Below is a small trained network, with its code and all its weights. Each question gives an input and a class and asks what happens when units are switched off, that is, made to give their printed mean instead of their output.

import numpy as np


def w(rows, s, z=0):
    codes = np.array(rows[::2]) - 128.0
    scale = np.full(codes.shape[1], s)
    scale[-1] = z or s
    return codes * scale


def f(y):
    return y / 2 * (1 + np.tanh(0.7978845608 * (y + 0.044715 * y**3)))


def log_softmax(a):
    a = a - a.max(-1, keepdims=True)
    return a - np.log(np.exp(a).sum(-1, keepdims=True))


def net(x, mask):
    res = np.array(x, float).reshape(1, 6) / 4 @ E
    y = f(res @ A[0][:, :-1].T + A[0][:, -1])
    res = res + np.where(mask, y, B[0][:, -1]) @ B[0][:, :-1]
    return log_softmax(res[-1] @ U[:, :-1].T + U[:, -1])


A, B = {}, {}
E = w([
[117,201,3,136,97,161],'x0',
[168,201,208,163,70,164],'x1',
[57,123,209,102,72,171],'x2',
[127,177,115,233,229,162],'x3',
[212,38,123,173,124,226],'x4',
[149,144,126,56,81,254],'x5',
],0.009)
A[0] = w([
[206,72,65,136,112,136,78],'neuron 1',
[91,67,126,101,129,73,136],'neuron 2',
[145,110,154,185,164,68,163],'neuron 3',
[114,173,106,139,84,69,146],'neuron 4',
[131,222,111,77,148,67,172],'neuron 5',
[117,89,191,97,168,115,177],'neuron 6',
[154,101,32,131,146,154,172],'neuron 7',
[161,103,190,151,137,119,187],'neuron 8',
[178,130,232,132,80,210,162],'neuron 9',
[163,131,138,200,152,89,152],'neuron 10',
[214,115,168,189,132,123,198],'neuron 11',
[103,57,154,125,137,91,132],'neuron 12',
[183,87,86,81,117,57,218],'neuron 13',
[110,82,136,124,144,74,125],'neuron 14',
[134,110,200,87,164,163,107],'neuron 15',
[94,202,155,116,100,70,127],'neuron 16',
[151,122,66,102,196,191,158],'neuron 17',
[61,174,48,119,141,165,220],'neuron 18',
[157,190,197,109,84,164,165],'neuron 19',
[179,105,102,96,2,231,254],'neuron 20',
[103,39,244,131,163,17,201],'neuron 21',
[174,144,191,168,222,128,143],'neuron 22',
[126,102,125,159,211,147,233],'neuron 23',
],0.012,0.0047)
B[0] = w([
[185,94,72,96,160,84,162],'neuron 1',
[92,76,87,97,5,134,179],'neuron 2',
[60,94,59,153,137,136,182],'neuron 3',
[108,107,187,190,135,55,174],'neuron 4',
[109,167,166,217,57,2,197],'neuron 5',
[27,130,161,50,92,115,180],'neuron 6',
[160,156,46,120,153,101,176],'neuron 7',
[59,72,135,60,228,75,172],'neuron 8',
[194,101,241,86,180,156,223],'neuron 9',
[45,98,82,201,222,149,170],'neuron 10',
[108,85,161,120,211,155,180],'neuron 11',
[90,84,117,97,74,138,170],'neuron 12',
[141,31,50,123,59,55,189],'neuron 13',
[94,91,59,120,69,152,165],'neuron 14',
[101,134,204,87,125,122,169],'neuron 15',
[145,130,131,177,128,81,190],'neuron 16',
[192,173,54,87,119,151,171],'neuron 17',
[148,232,102,136,97,114,196],'neuron 18',
[186,90,197,145,167,149,195],'neuron 19',
[237,118,198,178,115,155,251],'neuron 20',
[90,89,119,95,108,122,250],'neuron 21',
[24,123,92,137,220,157,185],'neuron 22',
[85,177,94,104,138,159,176],'neuron 23',
],0.0083,0.017)
U = w([
[180,119,175,190,121,208,185],'0',
[117,138,197,66,164,139,113],'1',
[103,185,166,201,99,47,198],'2',
[59,173,143,97,71,181,230],'3',
[141,248,96,100,137,156,231],'4',
[60,115,102,177,204,164,95],'5',
[179,115,94,99,135,116,3],'6',
[81,90,113,103,74,131,44],'7',
],0.013,0.002)

Each question gives the input, the list of numbers given to net, and the class t.
The units are the neurons (one row each of A and B). Each row of codes is followed by its name. A weight is (code - 128) times the scale printed after its matrix; where a second scale follows, it is the last column's (A, B and U).
mask holds one flag per neuron, in row order. A switched-off neuron (its flag False) gives its mean, the last column of its row in B, instead of its output. The means were averaged over made-up inputs and are rounded, as every weight is.
A unit's drop is (log p(t) with every unit on - log p(t) with that unit switched off) / (log p(t) with every unit on - log p(t) with every unit switched off).
The circuit of an input: a set's keep is (log p(t) with only the set's units on - log p(t) with every unit switched off) / (log p(t) with every unit on - log p(t) with every unit switched off). Starting from the 12 units with the biggest drops (on a tie, the unit counted first), units are removed one at a time, each time the one whose removal leaves the highest keep (on an exact tie, the one counted first), for as long as the keep stays at least 0.8.
units of the circuit, in order: the units of the circuit, biggest drop first
k most important neurons: the k neurons with the biggest drops, biggest first
drop of u: that unit's drop, to one decimal
input [-3,8,5,-2,1,4], class 0: units of the circuit, in order -> neuron 20
input [3,1,7,-1,3,-5], class 0: units of the circuit, in order -> neuron 5; neuron 6; neuron 22; neuron 13
input [-6,5,-4,-5,5,-8], class 5: 3 most important neurons -> neuron 10; neuron 11; neuron 22
input [5,-6,-6,4,-3,-2], class 4: 2 most important neurons -> neuron 17; neuron 7
input [-4,-1,8,5,7,7], class 1: 2 most important neurons -> neuron 15; neuron 8
input [6,7,-1,8,3,0], class 5: 2 most important neurons -> neuron 10; neuron 22
input [4,-8,4,3,-2,-6], class 7: 3 most important neurons -> neuron 2; neuron 20; neuron 14
input [-8,-4,1,5,-3,-5], class 5: 2 most important neurons -> neuron 22; neuron 10
input [-8,2,-4,1,-8,-8], class 5: 3 most important neurons -> neuron 10; neuron 22; neuron 3
input [1,-5,-1,-5,5,8], class 6: 3 most important neurons -> neuron 1; neuron 7; neuron 17
input [1,-7,-5,2,-4,2], class 4: 2 most important neurons -> neuron 17; neuron 18
input [0,6,8,0,0,-2], class 1: 2 most important neurons -> neuron 8; neuron 9
input [7,-2,3,6,5,5], class 4: drop of neuron 20 -> 0.0
input [-4,-1,-8,-4,-7,6], class 2: units of the circuit, in order -> neuron 5
input [-2,-6,7,4,-3,2], class 3: drop of neuron 13 -> 0.1
input [2,-8,-7,8,3,1], class 4: drop of neuron 18 -> 0.2
input [6,1,0,-3,3,6], class 0: drop of neuron 20 -> 0.6
